Below are the code and all the weights of a small trained network. Each question names an input and a class and asks about switching units off, where a switched-off unit gives its printed mean instead of its output.

import numpy as np


def w(rows, s, z=0):
    codes = np.array(rows[::2]) - 128.0
    scale = np.full(codes.shape[1], s)
    scale[-1] = z or s
    return codes * scale


def f(y):
    return np.maximum(y, 0)


def log_softmax(a):
    a = a - a.max(-1, keepdims=True)
    return a - np.log(np.exp(a).sum(-1, keepdims=True))


def net(x, mask):
    res = np.array(x, float).reshape(1, 3) / 4 @ E
    y = f(res @ A[0][:, :-1].T + A[0][:, -1])
    res = res + np.where(mask, y, B[0][:, -1]) @ B[0][:, :-1]
    return log_softmax(res[-1] @ U[:, :-1].T + U[:, -1])


A, B = {}, {}
E = w([
[171,215,205,131,101,23,180,132,135,162,102],'x0',
[149,137,123,19,108,122,101,142,152,60,48],'x1',
[52,111,130,151,94,109,144,4,252,111,99],'x2',
],0.014)
A[0] = w([
[156,130,130,159,153,144,123,135,91,168,162,209],'N1',
[93,72,102,142,143,171,111,119,133,125,133,253],'N2',
[142,149,167,134,98,100,164,112,154,136,97,96],'N3',
[133,156,144,135,108,102,169,114,156,139,106,73],'N4',
[146,132,123,147,148,138,122,160,102,172,160,214],'N5',
[146,133,123,10,101,122,96,132,145,67,63,183],'N6',
[148,177,194,129,96,82,156,134,128,167,104,163],'N7',
[126,99,101,104,170,167,101,152,80,127,144,231],'N8',
[125,155,156,143,106,78,151,113,154,140,121,101],'N9',
[125,121,109,180,136,124,145,128,125,163,163,255],'N10',
[94,113,138,177,110,130,144,69,158,144,133,152],'N11',
[153,170,168,107,134,116,141,156,97,162,132,150],'N12',
[172,139,119,95,136,134,111,156,105,102,124,156],'N13',
[172,162,158,118,115,90,157,147,113,149,130,113],'N14',
[134,143,170,165,133,114,187,125,124,178,147,154],'N15',
[168,138,113,98,148,130,124,153,104,112,118,140],'N16',
],0.013,0.0052)
B[0] = w([
[95,181,114,92,194,56,128,159,76,86,138,198],'N1',
[138,113,16,146,187,149,89,117,191,68,130,206],'N2',
[188,161,137,114,79,103,186,75,107,119,97,184],'N3',
[174,190,117,120,84,93,163,103,88,128,103,173],'N4',
[84,158,120,93,168,53,104,196,61,59,137,199],'N5',
[148,117,163,12,53,192,96,120,184,83,21,253],'N6',
[138,90,244,157,128,87,254,154,62,170,93,224],'N7',
[169,185,67,72,104,117,69,161,106,123,174,211],'N8',
[165,178,113,137,76,102,177,100,98,167,123,184],'N9',
[157,139,70,139,208,91,171,120,131,99,225,194],'N10',
[103,127,70,203,88,182,132,16,189,162,170,201],'N11',
[107,50,188,150,200,102,147,171,114,163,127,205],'N12',
[205,89,151,77,76,194,67,206,150,203,167,192],'N13',
[121,78,223,149,172,160,174,151,134,161,53,200],'N14',
[89,125,180,158,114,93,186,129,77,175,176,196],'N15',
[225,104,161,140,102,183,98,197,149,199,152,185],'N16',
],0.0071,0.021)
U = w([
[133,239,54,90,195,79,104,173,91,76,171,246],'0',
[60,93,178,149,193,79,149,172,68,145,156,183],'1',
[65,83,70,210,168,175,113,82,184,120,198,226],'2',
[114,163,130,194,75,128,174,96,103,197,203,50],'3',
[177,129,97,84,56,208,45,173,125,150,173,188],'4',
[174,2,183,117,132,180,146,181,134,174,82,13],'5',
[15,60,104,101,100,191,73,90,198,60,65,103],'6',
[160,215,140,78,68,106,154,96,117,97,77,5],'7',
],0.0074,0.0019)

Each question gives the input, the list of numbers given to net, and the class t.
The units are the neurons (one row each of A and B). Each row of codes is followed by its name. A weight is (code - 128) times the scale printed after its matrix; where a second scale follows, it is the last column's (A, B and U).
mask holds one flag per neuron, in row order. A switched-off neuron (its flag False) gives its mean, the last column of its row in B, instead of its output. The means were averaged over made-up inputs and are rounded, as every weight is.
A unit's drop is (log p(t) with every unit on - log p(t) with that unit switched off) / (log p(t) with every unit on - log p(t) with every unit switched off).
The circuit of an input: a set's keep is (log p(t) with only the set's units on - log p(t) with every unit switched off) / (log p(t) with every unit on - log p(t) with every unit switched off). Starting from the 12 units with the biggest drops (on a tie, the unit counted first), units are removed one at a time, each time the one whose removal leaves the highest keep (on an exact tie, the one counted first), for as long as the keep stays at least 0.8.
circuit, biggest first: the units of the circuit, biggest drop first
most important unit: the unit with the biggest drop
top k neurons: the k neurons with the biggest drops, biggest first
drop of u: that unit's drop, to one decimal
input [-3,1,-6], class 4: most important unit -> N13
input [4,0,2], class 3: circuit, biggest first -> [N6, N5]
input [0,-1,0], class 0: circuit, biggest first -> [N7, N6]
input [0,-5,-7], class 0: top 2 neurons -> [N8, N7]
input [2,-8,0], class 1: top 2 neurons -> [N1, N5]
input [-1,7,-7], class 4: top 2 neurons -> [N8, N7]
input [3,0,-5], class 1: top 3 neurons -> [N6, N5, N1]
input [8,1,0], class 5: top 3 neurons -> [N14, N7, N12]
input [-7,8,-1], class 4: top 2 neurons -> [N8, N13]
input [0,4,0], class 4: top 2 neurons -> [N7, N14]
input [1,-1,0], class 1: top 3 neurons -> [N6, N8, N11]
input [0,3,6], class 6: drop of N8 -> 0.1
input [6,-1,-6], class 1: drop of N6 -> 0.2
input [6,1,-1], class 5: circuit, biggest first -> [N14]
input [4,-1,4], class 3: drop of N6 -> 0.4
input [2,5,-8], class 5: top 2 neurons -> [N12, N14]
